Here is a tiny trained network, its code and every weight. The questions are about switching its units off for an input and a target symbol, where a switched-off unit gives its printed mean instead of its output.

import numpy as np


def w(rows, s, z=0):
    codes = np.array(rows[::2]) - 128.0
    scale = np.full(codes.shape[1], s)
    scale[-1] = z or s
    return codes * scale


def f(y):
    return y / 2 * (1 + np.tanh(0.7978845608 * (y + 0.044715 * y**3)))


def softmax(a):
    e = np.exp(a - a.max(-1, keepdims=True))
    return e / e.sum(-1, keepdims=True)


def log_softmax(a):
    a = a - a.max(-1, keepdims=True)
    return a - np.log(np.exp(a).sum(-1, keepdims=True))


def net(x, mask):
    ids = ['ΓΔΠΩεζμστ'.index(c) for c in x.split()]
    T = len(ids)
    res = E[ids] + P[:T]
    r = res
    for j in range(3):
        rows = slice(2 * j, 2 * j + 2)
        q, k, v = (r @ M[0][rows].T for M in (Q, K, V))
        z = softmax(np.where(np.tri(T) > 0, q @ k.T / 2**0.5, -1e9)) @ v
        o = O[0][rows]
        res = res + np.where(mask[j], z, o[:, -1]) @ o[:, :-1]
    y = f(res @ A[0][:, :-1].T + A[0][:, -1])
    res = res + np.where(mask[3:11], y, B[0][:, -1]) @ B[0][:, :-1]
    return log_softmax(res[-1] @ U[:, :-1].T + U[:, -1])


Q, K, V, O, A, B = {}, {}, {}, {}, {}, {}
E = w([
[174,206,132,130,198,198],'Γ',
[117,166,184,107,207,35],'Δ',
[157,100,203,126,253,153],'Π',
[105,107,89,196,151,184],'Ω',
[14,110,113,146,205,100],'ε',
[180,115,204,214,171,129],'ζ',
[205,134,215,103,75,125],'μ',
[72,91,165,63,83,185],'σ',
[102,219,69,83,70,108],'τ',
],0.0048)
P = w([
[192,66,69,152,89,101],'0',
[55,224,244,165,160,189],'1',
[50,242,236,124,165,208],'2',
[61,233,200,71,170,216],'3',
[39,216,196,37,177,211],'4',
[22,199,207,3,198,233],'5',
],0.0022)
Q[0] = w([
[162,47,44,183,84,88],'H1',
[132,57,72,204,112,107],'H1',
[227,120,85,170,166,54],'H2',
[152,44,61,86,90,78],'H2',
[249,98,25,171,99,58],'H3',
[166,142,115,114,207,127],'H3',
],0.019)
K[0] = w([
[95,229,212,98,162,164],'H1',
[58,212,188,138,124,178],'H1',
[60,218,193,121,151,130],'H2',
[133,188,109,155,220,149],'H2',
[141,110,177,254,182,144],'H3',
[180,120,196,125,158,153],'H3',
],0.02)
V[0] = w([
[177,223,164,93,185,242],'H1',
[132,131,78,212,137,203],'H1',
[163,143,213,216,161,26],'H2',
[196,104,79,177,7,183],'H2',
[141,227,13,151,178,87],'H3',
[63,71,128,178,215,128],'H3',
],0.014)
O[0] = w([
[153,44,47,226,60,208,115],'H1',
[104,89,30,144,196,133,157],'H1',
[199,27,107,3,136,99,63],'H2',
[22,102,134,109,140,254,155],'H2',
[231,154,31,62,211,137,6],'H3',
[134,53,115,139,141,4,67],'H3',
],0.0076,0.0023)
A[0] = w([
[186,241,136,226,150,131,232],'N1',
[47,160,9,15,2,105,174],'N2',
[198,156,194,93,35,170,252],'N3',
[120,32,224,181,161,117,225],'N4',
[181,64,192,116,236,201,246],'N5',
[66,151,51,186,200,76,230],'N6',
[79,92,76,160,139,215,171],'N7',
[70,161,181,46,167,121,225],'N8',
],0.011,0.0023)
B[0] = w([
[211,222,128,228,163,145,207],'N1',
[92,145,216,250,183,198,162],'N2',
[204,152,148,82,2,144,204],'N3',
[96,47,194,214,121,75,218],'N4',
[172,11,143,124,230,198,177],'N5',
[86,153,11,127,172,51,171],'N6',
[104,147,45,88,23,169,224],'N7',
[41,210,162,41,166,113,254],'N8',
],0.012,0.0067)
U = w([
[156,84,28,166,80,144,76],'Γ',
[240,127,140,60,54,72,92],'Δ',
[217,69,159,218,143,109,110],'Π',
[40,108,59,97,186,104,16],'Ω',
[163,161,136,77,178,3,134],'ε',
[121,47,171,149,220,156,77],'ζ',
[82,96,170,53,56,180,92],'μ',
[66,184,178,202,85,128,248],'σ',
[177,194,105,99,171,213,203],'τ',
],0.004,0.0015)

Each question gives the input, a string of symbols that net reads in full, and the target symbol t.
The units are the heads (2 rows each of Q, K, V and O) and the neurons (one row each of A and B). Each row of codes is followed by its name. A weight is (code - 128) times the scale printed after its matrix; where a second scale follows, it is the last column's (O, A, B and U).
mask holds one flag per unit, heads first, then neurons. A switched-off unit (its flag False) gives its mean, the last column of its rows in O or B, instead of its output. The means were averaged over made-up inputs and are rounded, as every weight is.
A unit's drop is (log p(t) with every unit on - log p(t) with that unit switched off) / (log p(t) with every unit on - log p(t) with every unit switched off).
The circuit of an input: a set's keep is (log p(t) with only the set's units on - log p(t) with every unit switched off) / (log p(t) with every unit on - log p(t) with every unit switched off). Starting from all 11 units, units are removed one at a time, each time the one whose removal leaves the highest keep (on an exact tie, the one counted first), for as long as the keep stays at least 0.8.
circuit, biggest first: the units of the circuit, biggest drop first
most important unit: the unit with the biggest drop
k most important neurons: the k neurons with the biggest drops, biggest first
which heads matter: for each layer, one digit per head in row order, 1 if its drop is at least 0.15 and else 0, layers parted by /
drop when u is switched off: that unit's drop, to one decimal
input Δ ε Γ σ, target Δ: most important unit => H2
input μ Γ ε, target μ: circuit, biggest first => [H2, N1, N7]
input τ Π Ω, target τ: 3 most important neurons => [N4, N1, N5]
input Π Δ τ Δ ζ, target Π: which heads matter => 110
input μ Π μ ε, target μ: which heads matter => 111
input Ω ζ ζ, target ζ: which heads matter => 010
input Ω μ μ σ Δ, target Ω: circuit, biggest first => [H1, N6, N3]
input ε Γ ε, target ε: circuit, biggest first => [H2, H1, H3, N6]
input μ Π τ σ, target μ: circuit, biggest first => [H2, N1, N3, H1]
input Ω Ω Ω, target Ω: circuit, biggest first => [N6, H1, H3]
input Ω ε Γ Δ Δ ζ, target ζ: 3 most important neurons => [N5, N7, N3]
input Δ ζ Γ, target Δ: circuit, biggest first => [H2, H1, N3]
input τ μ ζ, target τ: circuit, biggest first => [H3, N1]
input ε Δ Γ, target ε: most important unit => H1
input τ Π μ, target τ: 2 most important neurons => [N4, N1]
input Ω Γ Π Ω, target Ω: circuit, biggest first => [N6, H3, H1]
input Γ τ σ, target Γ: which heads matter => 100
input Δ τ σ μ, target Δ: 2 most important neurons => [N3, N2]
input Ω Γ Γ, target Ω: 2 most important neurons => [N6, N3]
input μ σ Ω Γ, target μ: most important unit => H2
input Γ τ Γ Γ ε Γ, target Γ: 2 most important neurons => [N8, N7]
input Ω ε Δ, target Ω: 3 most important neurons => [N6, N3, N1]
input Γ σ ε, target Γ: 4 most important neurons => [N8, N7, N6, N2]
input τ ε τ, target τ: drop when N1 is switched off => 0.2
input μ τ σ Δ σ, target μ: drop when H2 is switched off => 0.3
input ζ ε Π, target ζ: drop when N3 is switched off => 0.1
input ε Δ Δ, target ε: drop when N6 is switched off => 0.0
input τ ζ τ ε, target τ: most important neuron => [N4]
